Below is a small trained network, with its code and all its weights. Each question gives an input and a class and asks what happens when units are switched off, that is, made to give their printed mean instead of their output.

import numpy as np


def w(rows, s, z=0):
    codes = np.array(rows[::2]) - 128.0
    scale = np.full(codes.shape[1], s)
    scale[-1] = z or s
    return codes * scale


def f(y):
    return np.maximum(y, 0)


def log_softmax(a):
    a = a - a.max(-1, keepdims=True)
    return a - np.log(np.exp(a).sum(-1, keepdims=True))


def net(x, mask):
    res = np.array(x, float).reshape(1, 6) / 4 @ E
    y = f(res @ A[0][:, :-1].T + A[0][:, -1])
    res = res + np.where(mask, y, B[0][:, -1]) @ B[0][:, :-1]
    return log_softmax(res[-1] @ U[:, :-1].T + U[:, -1])


A, B = {}, {}
E = w([
[72,85,128,201,122,123,65,145,200,203],'x0',
[24,204,204,154,135,66,171,129,181,139],'x1',
[133,162,158,139,100,118,89,84,61,141],'x2',
[185,181,129,201,51,92,8,2,81,227],'x3',
[152,189,98,189,131,119,151,176,93,85],'x4',
[178,187,11,119,132,191,84,192,120,124],'x5',
],0.0092)
A[0] = w([
[70,68,198,134,106,125,81,106,175,176,227],'N1',
[80,136,135,154,145,117,133,124,176,141,200],'N2',
[155,152,106,252,108,116,48,93,120,182,125],'N3',
[126,166,181,128,102,119,88,77,87,157,251],'N4',
[107,159,182,97,105,120,111,77,94,137,174],'N5',
[194,113,41,147,119,137,52,105,106,135,167],'N6',
[172,123,123,76,117,159,137,138,67,101,189],'N7',
[114,106,164,131,118,144,126,138,113,137,77],'N8',
],0.015,0.0028)
B[0] = w([
[115,33,157,137,187,104,87,125,129,172,220],'N1',
[133,110,169,140,107,139,158,137,165,134,176],'N2',
[138,104,125,156,7,83,91,119,159,119,253],'N3',
[134,155,170,138,119,81,89,98,87,130,217],'N4',
[137,181,185,126,166,132,132,119,105,125,191],'N5',
[131,144,99,114,105,216,140,143,106,207,226],'N6',
[125,138,84,109,176,137,128,122,90,113,188],'N7',
[99,133,97,115,135,122,124,84,171,144,144],'N8',
],0.019,0.022)
U = w([
[162,198,188,128,148,104,115,82,70,127,13],'0',
[111,163,164,143,136,140,220,183,221,67,197],'1',
[142,124,58,89,197,124,173,146,110,10,179],'2',
[173,145,80,113,119,195,120,129,87,163,217],'3',
[106,57,191,142,194,117,141,120,181,165,127],'4',
[161,135,149,171,42,101,90,111,139,143,5],'5',
],0.011,0.0022)

Each question gives the input, the list of numbers given to net, and the class t.
The units are the neurons (one row each of A and B). Each row of codes is followed by its name. A weight is (code - 128) times the scale printed after its matrix; where a second scale follows, it is the last column's (A, B and U).
mask holds one flag per neuron, in row order. A switched-off neuron (its flag False) gives its mean, the last column of its row in B, instead of its output. The means were averaged over made-up inputs and are rounded, as every weight is.
A unit's drop is (log p(t) with every unit on - log p(t) with that unit switched off) / (log p(t) with every unit on - log p(t) with every unit switched off).
The circuit of an input: a set's keep is (log p(t) with only the set's units on - log p(t) with every unit switched off) / (log p(t) with every unit on - log p(t) with every unit switched off). Starting from all 8 units, units are removed one at a time, each time the one whose removal leaves the highest keep (on an exact tie, the one counted first), for as long as the keep stays at least 0.8.
circuit, biggest first: the units of the circuit, biggest drop first
top k neurons: the k neurons with the biggest drops, biggest first
drop when u is switched off: that unit's drop, to one decimal
input [7,1,-8,4,-1,-7], class 4: circuit, biggest first -> (N1)
input [2,4,-3,-1,2,6], class 1: circuit, biggest first -> (N1; N3; N6; N4)
input [7,-4,-4,-6,-3,5], class 3: circuit, biggest first -> (N1; N3)
input [-7,-2,8,6,0,8], class 3: top 2 neurons -> (N6; N7)
input [6,-3,-7,-3,8,-2], class 1: top 2 neurons -> (N1; N3)
input [-1,3,0,-6,6,-8], class 1: circuit, biggest first -> (N1; N4)
input [-4,5,-5,-8,5,3], class 1: top 3 neurons -> (N1; N4; N2)
input [-2,-3,6,4,-8,-8], class 0: top 2 neurons -> (N4; N5)
input [8,0,6,-5,-4,8], class 4: top 2 neurons -> (N3; N7)
input [-3,-3,7,1,-3,4], class 3: drop when N6 is switched off -> 0.2
input [5,-2,-2,2,-2,-3], class 4: drop when N1 is switched off -> 1.7
input [4,-7,-8,1,-2,0], class 3: drop when N8 is switched off -> 0.0
